Below are the code and all the weights of a small trained network. Each question names an input and a target symbol and asks about switching units off, where a switched-off unit gives its printed mean instead of its output.

import numpy as np


def w(rows, s, z=0):
    codes = np.array(rows[::2]) - 128.0
    scale = np.full(codes.shape[1], s)
    scale[-1] = z or s
    return codes * scale


def f(y):
    return y / 2 * (1 + np.tanh(0.7978845608 * (y + 0.044715 * y**3)))


def softmax(a):
    e = np.exp(a - a.max(-1, keepdims=True))
    return e / e.sum(-1, keepdims=True)


def log_softmax(a):
    a = a - a.max(-1, keepdims=True)
    return a - np.log(np.exp(a).sum(-1, keepdims=True))


def net(x, mask):
    ids = ['βγεζμξπστφ'.index(c) for c in x.split()]
    T = len(ids)
    res = E[ids] + P[:T]
    u = 0
    for l in range(2):
        q, k, v = (res @ M[l].T for M in (Q, K, V))
        z = softmax(np.where(np.tri(T) > 0, q @ k.T / 2**0.5, -1e9)) @ v
        res = res + np.where(mask[u], z, O[l][:, -1]) @ O[l][:, :-1]
        u += 1
        y = f(res @ A[l][:, :-1].T + A[l][:, -1])
        res = res + np.where(mask[u : u + 12], y, B[l][:, -1]) @ B[l][:, :-1]
        u += 12
    return log_softmax(res[-1] @ U[:, :-1].T + U[:, -1])


Q, K, V, O, A, B = {}, {}, {}, {}, {}, {}
E = w([
[117,19,147,90,163],'β',
[142,195,236,203,130],'γ',
[113,24,159,129,51],'ε',
[52,121,71,215,147],'ζ',
[228,132,65,100,4],'μ',
[168,192,64,40,175],'ξ',
[118,78,243,114,147],'π',
[226,2,116,181,179],'σ',
[221,147,179,253,166],'τ',
[205,69,215,177,194],'φ',
],0.0091)
P = w([
[178,2,210,171,203],'0',
[171,26,186,170,163],'1',
[148,42,161,178,145],'2',
[153,52,141,181,124],'3',
[130,73,130,176,113],'4',
[127,91,118,185,103],'5',
[130,97,94,192,77],'6',
[133,110,83,200,50],'7',
[147,112,48,202,64],'8',
[112,101,107,211,71],'9',
],0.0031)
Q[0] = w([
[65,185,62,79,181],'L0H1',
[139,1,144,204,114],'L0H1',
],0.0087)
K[0] = w([
[57,106,205,178,254],'L0H1',
[161,254,69,58,84],'L0H1',
],0.0096)
V[0] = w([
[95,88,200,116,255],'L0H1',
[157,139,64,40,80],'L0H1',
],0.0049)
O[0] = w([
[106,121,100,93,254,141],'L0H1',
[104,102,118,164,59,1],'L0H1',
],0.0062,0.00082)
A[0] = w([
[83,149,209,92,213,196],'L0N1',
[165,242,90,152,130,225],'L0N2',
[217,76,148,220,187,176],'L0N3',
[174,161,164,203,132,152],'L0N4',
[168,180,204,188,143,129],'L0N5',
[188,23,139,46,131,239],'L0N6',
[160,36,155,129,128,155],'L0N7',
[195,195,61,68,157,224],'L0N8',
[105,93,165,40,151,220],'L0N9',
[79,126,41,162,217,251],'L0N10',
[63,132,2,176,93,228],'L0N11',
[192,203,252,202,198,187],'L0N12',
],0.0072,0.0024)
B[0] = w([
[84,143,189,117,181,181],'L0N1',
[169,162,68,117,60,138],'L0N2',
[202,101,189,172,137,252],'L0N3',
[155,149,155,133,92,171],'L0N4',
[143,170,183,118,95,165],'L0N5',
[147,38,103,102,138,233],'L0N6',
[153,51,147,142,120,211],'L0N7',
[187,179,60,110,120,133],'L0N8',
[102,95,126,92,153,168],'L0N9',
[131,154,91,193,204,177],'L0N10',
[103,165,102,201,101,161],'L0N11',
[147,179,254,127,109,224],'L0N12',
],0.0082,0.005)
Q[1] = w([
[142,236,2,71,122],'L1H1',
[154,20,245,235,84],'L1H1',
],0.0071)
K[1] = w([
[150,47,253,93,150],'L1H1',
[115,190,27,148,68],'L1H1',
],0.0071)
V[1] = w([
[218,172,85,2,154],'L1H1',
[115,199,59,211,200],'L1H1',
],0.0056)
O[1] = w([
[223,193,77,13,122,3],'L1H1',
[123,219,2,217,121,101],'L1H1',
],0.0054,0.0028)
A[1] = w([
[162,104,62,179,83,186],'L1N1',
[114,239,126,131,45,235],'L1N2',
[54,144,77,156,166,187],'L1N3',
[160,136,178,88,254,106],'L1N4',
[113,190,150,128,98,154],'L1N5',
[162,97,179,41,90,199],'L1N6',
[66,93,164,168,131,165],'L1N7',
[169,41,66,143,186,137],'L1N8',
[169,234,187,162,127,93],'L1N9',
[197,116,101,58,162,254],'L1N10',
[135,86,11,124,135,175],'L1N11',
[21,72,119,52,171,162],'L1N12',
],0.0077,0.0037)
B[1] = w([
[118,168,162,102,104,198],'L1N1',
[62,33,73,105,212,164],'L1N2',
[153,108,149,167,69,161],'L1N3',
[162,228,114,133,154,243],'L1N4',
[99,99,78,105,136,141],'L1N5',
[123,99,110,2,76,253],'L1N6',
[113,128,181,158,191,229],'L1N7',
[123,99,70,169,97,223],'L1N8',
[68,170,95,125,52,205],'L1N9',
[148,143,35,99,154,185],'L1N10',
[76,146,186,117,92,175],'L1N11',
[34,165,71,112,132,180],'L1N12',
],0.0075)
U = w([
[55,50,79,105,170,65],'β',
[2,199,175,60,155,54],'γ',
[115,54,156,91,37,131],'ε',
[97,136,143,242,158,197],'ζ',
[185,177,48,76,75,253],'μ',
[113,158,32,104,203,126],'ξ',
[149,126,185,102,183,214],'π',
[246,68,114,171,170,13],'σ',
[122,235,171,125,68,70],'τ',
[234,179,192,151,118,44],'φ',
],0.0058,0.0041)

Each question gives the input, a string of symbols that net reads in full, and the target symbol t.
The units are the heads (2 rows each of Q, K, V and O) and the neurons (one row each of A and B). Each row of codes is followed by its name. A weight is (code - 128) times the scale printed after its matrix; where a second scale follows, it is the last column's (O, A, B and U).
mask holds one flag per unit, layer by layer, with each layer's heads first. A switched-off unit (its flag False) gives its mean, the last column of its rows in O or B, instead of its output. The means were averaged over made-up inputs and are rounded, as every weight is.
A unit's drop is (log p(t) with every unit on - log p(t) with that unit switched off) / (log p(t) with every unit on - log p(t) with every unit switched off).
The circuit of an input: a set's keep is (log p(t) with only the set's units on - log p(t) with every unit switched off) / (log p(t) with every unit on - log p(t) with every unit switched off). Starting from the 12 units with the biggest drops (on a tie, the unit counted first), units are removed one at a time, each time the one whose removal leaves the highest keep (on an exact tie, the one counted first), for as long as the keep stays at least 0.8.
units of the circuit, in order: the units of the circuit, biggest drop first
k most important neurons of layer l: the k neurons of layer l with the biggest drops, biggest first
drop when u is switched off: that unit's drop, to one decimal
input ξ ξ ε, target μ: units of the circuit, in order => [L1H1, L0N8, L1N7]
input π σ μ β π, target ε: units of the circuit, in order => [L0H1, L1N6, L1H1]
input σ ζ μ π ζ β σ ζ μ φ, target ε: units of the circuit, in order => [L0H1, L1N4]
input π μ μ ε ξ ξ ζ σ, target ζ: units of the circuit, in order => [L0N11, L1H1, L1N6]
input φ ε τ γ ε ζ β ε, target ζ: units of the circuit, in order => [L1H1, L1N6, L0N11]
input φ ξ ζ π π ε μ μ, target ε: units of the circuit, in order => [L1H1, L1N4, L0H1]
input ζ ζ β σ π μ σ, target ε: units of the circuit, in order => [L0H1, L1N4]
input π τ τ ζ τ π φ, target ζ: units of the circuit, in order => [L1H1, L1N6]
input μ β ξ π β, target μ: units of the circuit, in order => [L1H1, L0N8, L1N10, L1N7]
input ε ζ π μ ε β ε τ π γ, target ε: units of the circuit, in order => [L0H1, L1N4, L0N10, L1H1]
input β γ ξ β ε, target μ: units of the circuit, in order => [L1H1, L0N8, L1N7, L0H1]
input ζ ε ε ε β π π ζ σ, target ζ: units of the circuit, in order => [L1H1, L1N6, L0N11]
input ε ξ ε ξ σ γ μ ζ σ φ, target ζ: units of the circuit, in order => [L0N11, L1H1, L1N6]
input μ σ γ φ ε γ γ, target γ: 4 most important neurons of layer 0 => [L0N12, L0N6, L0N7, L0N5]
input ε τ ξ π τ π ζ ζ ξ τ, target μ: 3 most important neurons of layer 1 => [L1N9, L1N7, L1N2]
input ε π β φ μ ε ε τ, target ε: 3 most important neurons of layer 1 => [L1N2, L1N4, L1N9]
input ε ζ π ξ β σ π, target μ: 2 most important neurons of layer 0 => [L0N8, L0N2]
input ζ μ ε τ φ ζ ε, target ζ: 2 most important neurons of layer 1 => [L1N6, L1N7]
input μ ε σ ξ π τ ε σ, target μ: drop when L1N4 is switched off => -0.1
input φ σ ζ γ π ε γ γ ζ β, target ζ: drop when L0N10 is switched off => 0.1
input ξ ζ σ μ β π γ, target γ: drop when L0N6 is switched off => 0.4
input π ε ε γ φ π σ β β, target β: drop when L1N7 is switched off => 0.0
input β ζ ε π π π, target ζ: most important neuron of layer 0 => [L0N10]
